[-50  31  10   3 -16  37 -22  25  23 -14 -14 -36 -47  -1  -3 -14  -9  46
  -8  28 -22  -6  10  12 -11 -13  -5   9 -23  37  28 -41  -4 -41 -11] -> 7
[ 25  76 -17  -4 -19   2  41  20  13  17  14  11  40  12   7  14  22 -23
 -20 -12  48  30  30  -5  27   0  13 -61  29 -67  43  42   0 -36  32] -> 0
[-11  24  -9 -61   0   9  12  30  -2 -11 -41  24  -4   8  -4  16  12  14
  59  -5  10   0  19  20 -22  17 -19  12  -3 -36  53 -37  22  -4  13] -> 7
[  1  11  33 -58  -4  40  -2   6  42 -15 -78 -16 -42   8 -10 -13  77   5
  -5  39 -28  -4 -26   8  -7  50 -20   8   0 -49  -9  65 -12 -50  12] -> 4
[-24  -3 -24   9 -22  -8  19  48 -16 -43   4  17  26  38  24 -51 -34  -8
  23 -49 -47 -11  -5 -20  -7  27  21   1  16 -76  -6 -34 -23   1  -3] -> 6
[ 30 -45 -28 -72  28  24  31 -22  -7  -2 -31  33  -7   9 -21   5   2  30
 -29   3 -23 -25 -11  12 -18  29   3  35 -26  10  14   9 -23  30   6] -> 3
[ -8  76  39 -31  -6  25  12 -18   4 -18 -25   7  -1  16  -3  25  12 -13
  44   4 -60  10  -5  -3 -63 -19 -56  56  -9  17  14 -44  10  19 -26] -> 1
[ 11  63   9  53   4 -33 -33  10 -43 -12 -29  -3 -35  17  -6  22 -17  30
  -6 -29 -21 -19 -22  -2  13   5  32  49 -12 -16  28  17  26  -8 -47] -> 1
[ 23  38  34  17 -30  28  40   0  -3 -47  -9  10 -29  -6 -22 -14 -38 -26
  42 -20 -18  31  -6   4 -66  18  13  53 -15  46  -4 -10  12 -12 -13] -> 7
[ 58   6  19   2  58 -28  -3  18  22 -24   3  18 -39  42   5 -37 -29  45
  56   3   2  10   3 -13  23  -4   3  35  32 -13   3  -8  11 -58  17] -> 5
[ 51   8   7  26  21  32  21  30   8 -29 -20   7   8 -20   3 -24   5 -41
 -10  11 -18  -9 -24  -9  -9 -14  21 -16  12  -5  15  35   8  11 -11] -> 0
[-68  20  42  19   3 -11  -5  18 -11 -27 -42   9 -30 -19  -9  19 -24  -7
  35   2  11  13  14 -16 -15  47  14  52 -58  11  -1   6  36  38 -13] -> 5
[ 21  22 -15 -15 -19  21 -40  32 -14  27  28  -3  -7  42  11 -14   5  21
 -31  -1  42   6  25   5  45 -18  32 -33 -18  -2  -2  50   8 -38   0] -> 4
[ 31 -10  19  24  27 -25  -4  33 -16  31 -17  -8  -7  -7   0  49  -4 -10
  24   8 -14 -26 -20  23 -34 -29  -7 -13 -42  11   6   2  12 -16 -19] -> 8
[ 15 -54  12  43  -1 -11 -16  20  -3 -42 -29   5 -15  -8  -6 -33 -23   0
  11   1  63  -4 -13  31  53  52  19  21  28 -25 -59  35 -12 -65  33] -> 5
[  6 -23 -41 -17  22 -47  40  26 -18  20   4  10 -21  29  12 -53  23 -16
  15 -32   4 -39 -16  16 -21  -8  44 -74   2 -51  41  23 -19 -18 -13] -> 6
[-36  42  35  21 -19  27   0  38  17  25 -17  12  22   3  38  39  -8  26
 -13  88 -24  51  18 -56  32  21 -19  41  20 -46 -33 -33  -1   3  43] -> 5
[ 23   8  30  37   2  39   5  22 -26 -10 -35  17  36  13 -12 -10 -33 -13
 -29  24 -15  32  15 -26  -1  14   7  30  11 -14  -4  13  -2  -4  57] -> 2
[ 63 -22 -11 -11 -51  41  -8  16  11  25 -44  22   7  49 -22   2 -58 -11
 -43   8  12   4  -7  19 -26   9 -20  -9  -8   0 -51  -1 -12 -34   4] -> 1
[-35  -1   7  -4   8 -13  25  29  10  30 -14  -9 -15   6 -29  19 -46   8
 -10  19 -20  -3  10 -18  29  44  18  18 -25  -8  17  -8  -9   8 -12] -> 0
[ -2  13 -15 -27 -32 -15 -48  18  28 -18 -27   5  -4  35  25  11 -75  56
  16  -7  24 -12  26  39   9 -11 -13 -11 -48  24  40 -36  62 -17 -40] -> 3
[-60  54 -13 -17   5 -18 -49 -12 -25  17  19 -67 -17  54   2  37  31  31
  -5 -30  -6 -35  19  21  50 -10 -24 -38  -8 -57  55   3 -59 -42 -34] -> 6
[  9  29 -20  10  -3 -18 -27  -3  18  24 -31  22  -4 -21  -5 -11  -4   8
 -40  31  11   9 -16 -24 -41 -41 -39   7  15  -6  14 -25  19  41  -9] -> 3
[-27  20   7  12   6  42  11 -37  19 -38 -23 -22 -33  10   4 -42 -13  17
  -7   0 -80 -16 -31 -13 -43  -8  -8  13   6  29  30 -13 -23   5   8] -> 8
[-32 -76 -10 -29  13  11 -21  24  27 -20 -45 -19   2 -48  -3  -5 -10 -13
  36  32  24 -23  21  37  89  25 -28 -76  13   1  28 -39  44  49  -8] -> 0
[  0 -29   2  -3 -61  21  16 -42  -7  30 -19  12  16  -8 -26  -7 -69  20
 -28  -4   3  10  11  34 -16  19   3   2 -12  34  32  -5  -5 -11  30] -> 7
[  8 -10 -12  29   9  -5 -69  24   5 -45 -36   1   1  -5  17 -32  31  30
 -10 -32 -21   5   8   3  -6  16  25  60  -6  13   4   1   8 -48  26] -> 3
[-16  71   6  -8  -1  15  48   4 -39   0  19  -5 -15 -23 -24  -1  28  33
 -13  25 -10  25  -5 -17  28 -19 -35 -31   5 -52 -13 -41   2  52 -36] -> 7
[ 20  -6  20  28 -17 -49 -31  47  11 -25 -32   8 -31   9  11 -61   2  -1
  -5  -6  37  12   2   7  11  29  44  23  23   9 -15  81  55 -42  19] -> 2
[ 42 -27  13 -34 -45  20   7  -1 -10  20 -42  21  33  13  -8  92 -28 -32
  15 -23   3 -10   7  28  -4  54 -18 -23 -39 -37   8  -5 -16 -48  15] -> 1
[ 11  30 -21 -16 -13 -18   2  36   9   7 -29  30   4  88  -8 -11 -41  16
  -8 -24 -35  -8 -17  -4 -66   7  39  90  41 -27   8  34   6  -6  -8] -> 7
[  0  39   3   2 -29  -8  -2  -5   2  10  29  -8  16 -46 -18  48  39 -20
  24 -23 -10  39  16  16 -15  29   9  29  -2  11   7 -24   8   9 -10] -> 7
[  0  18 -16 -30  11  -5 -32 -23  16  18  69  15  21 -36  57 -23  50 -13
  50  42  21  27 -30  -5 -14 -16  -7 -20   6 -29 -24 -74  -8 -16 -18] -> 4
[-79  38  -6 -38 -56 -19   4  33   6  22 -12 -18  12   5 -13  45  41  -3
  21 -28  -2  14  49  28  11  36   4  -6   5 -21  41   0  17   0  10] -> 7
[ -6  38  -4  24 -39 -28  83   6  10 -21 -13  -1 -45   8 -37  -8 -17  -3
  -9 -34 -24  19  25  -7 -35  15  20 -45 -14  13  38 -16  -7 -32   7] -> 3
[ 42 -14  15 -26  25  33  54   2  24 -28  24  22  62  16  13   4 -59   6
  -8  14   8  -3 -13  20  11   3  -7   7  -8 -30 -34   6  -5 -13 -12] -> 0
[  9 -42  17  -3 -24  40 -40 -14  22 -21 -11 -24   8  -8  27  11   2 -17
   2   4   0  27  18  25   4  42   4   7 -34  37 -40  13   8  -2  -4] -> 6
[-15  21  14  14   0   5  10 -17   5 -36 -25 -33 -46  47 -21  -8 -12 -22
  -5  -2 -36  13   5 -16  -4  39  28 -40   8   1  22   9  -8  -8  -9] -> 2
[-17  16  11 -24 -38  11  28 -36  28 -44   0  11 -12  -3  58 -24  28 -23
   7  -5  24  11 -17   6  -4  13   7 -50  15 -10 -19  27  28 -21  -2] -> 1
[-28 -40  -5  18  43  17 -25  52  10  -3 -30 -17 -33  41 -17 -54 -19 -29
   4   0 -11 -34 -11  -7  -8 -11  51 -12   3   6   5  30  -7 -34   2] -> 4
[ 48  24  14   3   8  56 -12 -14  15 -30 -38  12 -12  24   0 -58 -31 -49
  23 -24 -15  16 -28 -13 -56 -13  24  15  19  19  28  43  28   0  -5] -> 7
[-15  -3  13   0  -2 -11  30  32  24  23 -14  25 -13  60   6 -16 -57 -50
   3   8  29   7 -22 -30 -40  27  38 -10 -10 -43 -45  48 -13 -34  -2] -> 5
[  7  35  -1   5 -29  -3  49  62 -25  46 -29   6  -7 -21  -4 -41  55   2
   0   6 -23   0  -2  23  -7  -9  16 -34 -17  -9  24  38  12 -27  35] -> 8
[ 34  49  23  39  -3   4  29 -13 -42   9 -36  11 -29  -2 -29  12 -25 -42
 -15  26  28  15 -16 -33 -46 -17 -26 -33 -25 -19  11   3 -17  16 -18] -> 0
[ 14 -25 -36 -40 -19 -91 -46 -15  17   4  -6  38  11  51  27  11  24 -29
 -18 -30  21 -25 -15 -11 -46   8  18  -2  79 -38  24  73  26  45  -1] -> 2
[ 37  41  19  52  -7  -5  -1  -3 -43   0 -22  -7 -38  -2 -12  31   2  40
 -57  -8 -55   0 -20 -31 -14  -6   7  14 -35   7  -1  43  11  40 -22] -> 8
[ 47  16   4  15 -40  62  -2  13  -8 -29 -52  -5   4  18  -2  24 -49  26
   9  13   9   1  -7  70  26  52  10  15 -41  -6 -14 -34  -4 -93  -4] -> 1
[ 30  13   9 -13 -31 -47 -26  45 -28  16 -12  36 -43  35  -2 -13  -2 -26
  23 -32  40 -30 -11 -27 -34 -14 -16  -4  -5 -37   9  49 -29 -51   6] -> 5
[-11  25 -45   9  -1 -38  -7  26  18  -6   6  21 -36 -11   3  -3 -11 -14
 -34 -58  11 -32 -20 -21 -53  17  83  11 -45  10  60  48   9  -6 -31] -> 3
[  5 -23  56  -1  -8 -13 -53 -29 -41  11 -17  16  12  19  23  -5  -4 -14
  21  -7   9   7  -8 -15  -7   1 -28  19 -29 -11 -28  41 -11 -26  14] -> 5
[-25  -7  11 -14 -34   2  28  61 -15   2 -62  29 -31 -19 -21 -50  21 -13
  11  -2 -16   1   8 -13 -41   5  -1  11   4   1  20  19  28  19  30] -> 7
[-10 -32 -18  14  14  13 -20  66  35   5  27   1 -13 -61  -8  33   6 -45
   3 -17  31  11  29 -42  36  27  48   3  27  17  19  11  18  16  35] -> 7
[ 45 -27  34  36  19   8   2  46  24 -35 -43 -14  -7 -59  -5 -13 -23  13
  35  13 -19 -11  -8  35  40  22  -9  12  -8  -8  14  -6  33 -21  -7] -> 6
[ 18  20  25  28  13   9  32  43  -4   1 -22  19  32  27  17 -21 -37 -20
  38  18   3  30  -8   2  -2   6  41 -37 -23 -60 -17  -1  42 -40  -5] -> 4
[-72 -23 -13 -45 -17  46 -14 -42  25 -21 -21   0 -22 -15  22 -27  -3 -12
  15  38  84  -2  12  17  23  20  -9 -37  18   8  29   4  -2  -7  44] -> 4
[-30  16  21  21 -31  -4   2  -4 -34 -36 -21  -9   4  20  -2   8 -10   2
 -34   6  17  28  19   7  21  41  17 -22 -21 -13 -32  27  31  34 -14] -> 2
[ 40  -4 -20  -7 -64 -32 -33  44 -38  11   3  59  -3  -5  -2 -36  -7  25
 -37 -68   6  -8 -11 -25 -51  20   2  79 -38  -1 -34  47  -8   0  30] -> 8
[ 25  16  22  -4   6 -58  21 -17 -28  27 -28  28 -22  19 -19 -79 -12 -13
  21   3 -29   4 -25   7 -73 -22  14  -2  -9  23  40  20  37  24 -19] -> 2
[-30  45  33  35  -2   9  13  -1   0   4 -33   3  45  36  -1  22 -14  -6
 -47  32  17  25  -5 -11  11  -2 -13  19  34 -70 -47  60   6  21  11] -> 5
[-24   1  -3  20  -7 -88 -28  22  41 -22   3  23 -14 -15  60 -13   0  23
   3 -22  -8  -3  -8 -49  -4  -4  18   4  25 -30  25   3  46 -17   0] -> 3
[ 26 -50  20  11 -10 -69  -8  -3 -33 -11 -23  23  -4  57  11 -30  -8   4
  16  -8 -11  -7   8  23 -54  -7  18  28  25  34  -2  25  11 -31  30] -> 2
[-10 -21  26   9  47  28 -29  43  23 -35  -2 -24   0 -40 -44 -35   1 -22
   7   1   0  14  29  -6  62  21  -4  38  27  37 -12  12  24  27  25] -> 2
[ 30  61 -22 -41  15  41 -15  21  -5   6  20  -6 -12 -31  10  -2   4  33
  30   1  24   9   9   6 114   9  -5 -16   2  -9  42  12  54  52 -14] -> 8
[ 36   5 -20 -27 -47 -19 -17  27 -27  73 -36  32  18  43  22 -11  43 -29
 -20   7  20  16   8   3 -36 -19   7 -15   3 -12   5  47  -5 -39  37] -> 3
[ 16   1  -3  16 -72 -47 -35  52 -28   0 -24  55  23  44  31 -19 -59  40
   8 -38 -32 -27   5   1 -10  12  38  69   5 -11  38  33  22 -16  17] -> 5
[-18  26  28 -26 -40  20 -14  54 -40 -33 -43   7  18  19   9 -13  19  16
  34   7  -5 -12  -6  40 -38 -29 -61  15 -23 -37 -35 -29   6 -24 -22] -> 7
[-20  36  -6  19  -2 -13 -12   3 -21  29 -12 -20  -2  86  20  18 -35 -49
  -5   5  28 -21 -33  21 -73 -22  25  -1 -24 -29 -14  41 -31 -22 -60] -> 6
[-30  22  15 -22  38  37 -36 -17  -5  28  53  -3  10  -2 -26 -54 -16 -14
  16   4  18  15  11 -23  19 -39 -39  49   4  37 -16 -15 -37  19  12] -> 5
[-67  75   9  60   3  24  25  -5   4 -23  21 -46 -42 -16  18  56   7  -6
  -4  41   0  19 -13 -38  -6   9  -8 -19  -2 -24 -17 -58 -48 -25   3] -> 8
